Below is a small trained network, with its code and all its weights. Each question gives an input and a target symbol and asks what happens when units are switched off, that is, made to give their printed mean instead of their output.

import numpy as np


def w(rows, s, z=0):
    codes = np.array(rows[::2]) - 128.0
    scale = np.full(codes.shape[1], s)
    scale[-1] = z or s
    return codes * scale


def f(y):
    return np.maximum(y, 0)


def softmax(a):
    e = np.exp(a - a.max(-1, keepdims=True))
    return e / e.sum(-1, keepdims=True)


def log_softmax(a):
    a = a - a.max(-1, keepdims=True)
    return a - np.log(np.exp(a).sum(-1, keepdims=True))


def net(x, mask):
    ids = ['βγεθφω'.index(c) for c in x.split()]
    T = len(ids)
    res = E[ids] + P[:T]
    u = 0
    for l in range(2):
        q, k, v = (res @ M[l].T for M in (Q, K, V))
        z = softmax(np.where(np.tri(T) > 0, q @ k.T / 2**0.5, -1e9)) @ v
        res = res + np.where(mask[u], z, O[l][:, -1]) @ O[l][:, :-1]
        u += 1
        y = f(res @ A[l][:, :-1].T + A[l][:, -1])
        res = res + np.where(mask[u : u + 4], y, B[l][:, -1]) @ B[l][:, :-1]
        u += 4
    return log_softmax(res[-1] @ U[:, :-1].T + U[:, -1])


Q, K, V, O, A, B = {}, {}, {}, {}, {}, {}
E = w([
[112,136,102,200,215,76],'β',
[131,84,221,200,179,145],'γ',
[198,202,185,17,83,203],'ε',
[116,186,61,239,170,181],'θ',
[224,123,73,145,143,233],'φ',
[205,255,205,209,162,73],'ω',
],0.0084)
P = w([
[75,95,96,168,44,87],'0',
[125,64,123,146,99,108],'1',
[112,98,128,119,78,152],'2',
[144,102,183,158,104,153],'3',
[152,113,172,158,123,155],'4',
[164,125,173,164,138,158],'5',
[154,143,172,168,152,167],'6',
[152,151,157,152,175,169],'7',
[151,168,145,148,188,180],'8',
[145,179,145,148,204,185],'9',
[139,188,141,150,216,193],'10',
[144,197,120,125,235,193],'11',
[169,207,124,127,254,184],'12',
],0.0066)
Q[0] = w([
[247,124,84,164,159,208],'L0H0',
[43,125,11,18,12,2],'L0H0',
],0.013)
K[0] = w([
[119,123,195,105,175,181],'L0H0',
[106,47,132,130,8,54],'L0H0',
],0.016)
V[0] = w([
[184,160,44,162,5,121],'L0H0',
[96,92,135,104,141,44],'L0H0',
],0.02)
O[0] = w([
[60,95,110,2,227,210,50],'L0H0',
[101,112,193,150,167,38,1],'L0H0',
],0.0096,0.0085)
A[0] = w([
[33,18,248,90,137,105,4],'L0N0',
[136,163,66,133,152,78,126],'L0N1',
[96,91,29,96,103,32,111],'L0N2',
[144,136,159,45,171,66,109],'L0N3',
],0.014,0.003)
B[0] = w([
[90,109,230,120,5,250,196],'L0N0',
[110,137,124,142,91,166,254],'L0N1',
[58,100,53,142,126,129,149],'L0N2',
[149,151,112,71,139,190,145],'L0N3',
],0.014,0.0023)
Q[1] = w([
[141,114,14,13,129,86],'L1H0',
[149,225,213,171,206,244],'L1H0',
],0.012)
K[1] = w([
[89,7,218,131,183,129],'L1H0',
[211,208,134,182,193,184],'L1H0',
],0.015)
V[1] = w([
[170,253,224,74,111,120],'L1H0',
[49,198,151,230,240,175],'L1H0',
],0.015)
O[1] = w([
[46,114,204,96,180,165,232],'L1H0',
[145,9,132,51,138,50,253],'L1H0',
],0.012,0.0061)
A[1] = w([
[157,228,163,2,26,110,113],'L1N0',
[12,161,52,173,192,97,118],'L1N1',
[222,221,121,140,95,123,115],'L1N2',
[140,151,124,52,99,191,3],'L1N3',
],0.013,0.0052)
B[1] = w([
[164,252,112,114,84,98,170],'L1N0',
[191,151,194,151,163,128,142],'L1N1',
[94,54,115,140,152,135,254],'L1N2',
[104,74,157,181,174,125,232],'L1N3',
],0.015,0.008)
U = w([
[159,116,137,226,170,3,67],'β',
[124,105,145,173,16,152,157],'γ',
[163,217,105,140,147,157,70],'ε',
[154,145,17,114,131,201,172],'θ',
[90,112,107,70,172,165,79],'φ',
[163,132,94,7,116,137,253],'ω',
],0.0058,0.0034)

Each question gives the input, a string of symbols that net reads in full, and the target symbol t.
The units are the heads (2 rows each of Q, K, V and O) and the neurons (one row each of A and B). Each row of codes is followed by its name. A weight is (code - 128) times the scale printed after its matrix; where a second scale follows, it is the last column's (O, A, B and U).
mask holds one flag per unit, layer by layer, with each layer's heads first. A switched-off unit (its flag False) gives its mean, the last column of its rows in O or B, instead of its output. The means were averaged over made-up inputs and are rounded, as every weight is.
A unit's drop is (log p(t) with every unit on - log p(t) with that unit switched off) / (log p(t) with every unit on - log p(t) with every unit switched off).
The circuit of an input: a set's keep is (log p(t) with only the set's units on - log p(t) with every unit switched off) / (log p(t) with every unit on - log p(t) with every unit switched off). Starting from all 10 units, units are removed one at a time, each time the one whose removal leaves the highest keep (on an exact tie, the one counted first), for as long as the keep stays at least 0.8.
circuit, biggest first: the units of the circuit, biggest drop first
unit that matters most: the unit with the biggest drop
k most important neurons: the k neurons with the biggest drops, biggest first
k most important neurons of layer l: the k neurons of layer l with the biggest drops, biggest first
drop of u: that unit's drop, to one decimal
input γ γ γ β ω γ γ φ γ θ β, target ω: unit that matters most => L1H0
input φ β β ε φ ε β, target θ: 2 most important neurons => [L1N3, L0N0]
input φ γ φ γ ω θ, target φ: circuit, biggest first => [L0H0, L1H0]
input ε φ γ γ ω β, target φ: 2 most important neurons => [L1N0, L0N2]
input γ θ β γ, target ω: circuit, biggest first => [L0H0, L1H0, L1N3]
input γ γ γ ε ε γ, target ε: 2 most important neurons => [L1N1, L1N2]
input γ γ β ω φ, target φ: circuit, biggest first => [L0H0, L1N3]
input γ ω ω γ, target φ: circuit, biggest first => [L1H0, L0H0]
input β γ γ φ ω γ γ β θ, target ω: circuit, biggest first => [L1H0, L1N3]
input γ γ θ γ ω, target ω: 2 most important neurons => [L1N3, L0N0]
input β γ γ φ θ γ ω γ γ φ γ ε β, target ε: circuit, biggest first => [L1H0, L0H0]
input β γ θ β φ β γ φ β φ γ θ ε, target ε: 2 most important neurons => [L1N0, L0N2]
input ε β φ, target θ: circuit, biggest first => [L1H0, L0N2, L0H0]
input γ β ω, target ω: circuit, biggest first => [L0H0, L1N3]
input γ ω γ β γ φ ε γ, target θ: circuit, biggest first => [L0H0, L1H0]
input γ γ ε γ, target ε: circuit, biggest first => [L1H0]
input ω ω ε, target φ: circuit, biggest first => [L0H0, L1N3]
input γ γ β, target β: 2 most important neurons => [L0N2, L0N0]
input ε ω ω, target φ: circuit, biggest first => [L0H0, L1H0]
input ω ω ω γ ω γ, target φ: circuit, biggest first => [L1H0]
input γ γ ε θ β, target ω: 2 most important neurons => [L1N3, L1N2]
input γ β γ, target β: 2 most important neurons of layer 0 => [L0N2, L0N1]
input φ θ γ γ γ θ β ε θ γ, target ω: 2 most important neurons of layer 1 => [L1N3, L1N2]
input φ ω β γ γ θ, target ω: drop of L1N0 => 0.0
input β γ γ γ β ω γ γ γ β γ, target β: drop of L0H0 => 2.2
input ω γ γ θ γ γ γ γ φ γ φ γ, target θ: drop of L0H0 => 0.6
input γ γ γ β β γ ω θ, target φ: circuit, biggest first => [L1H0]
input β γ γ β ε γ φ θ, target θ: drop of L1H0 => 0.5
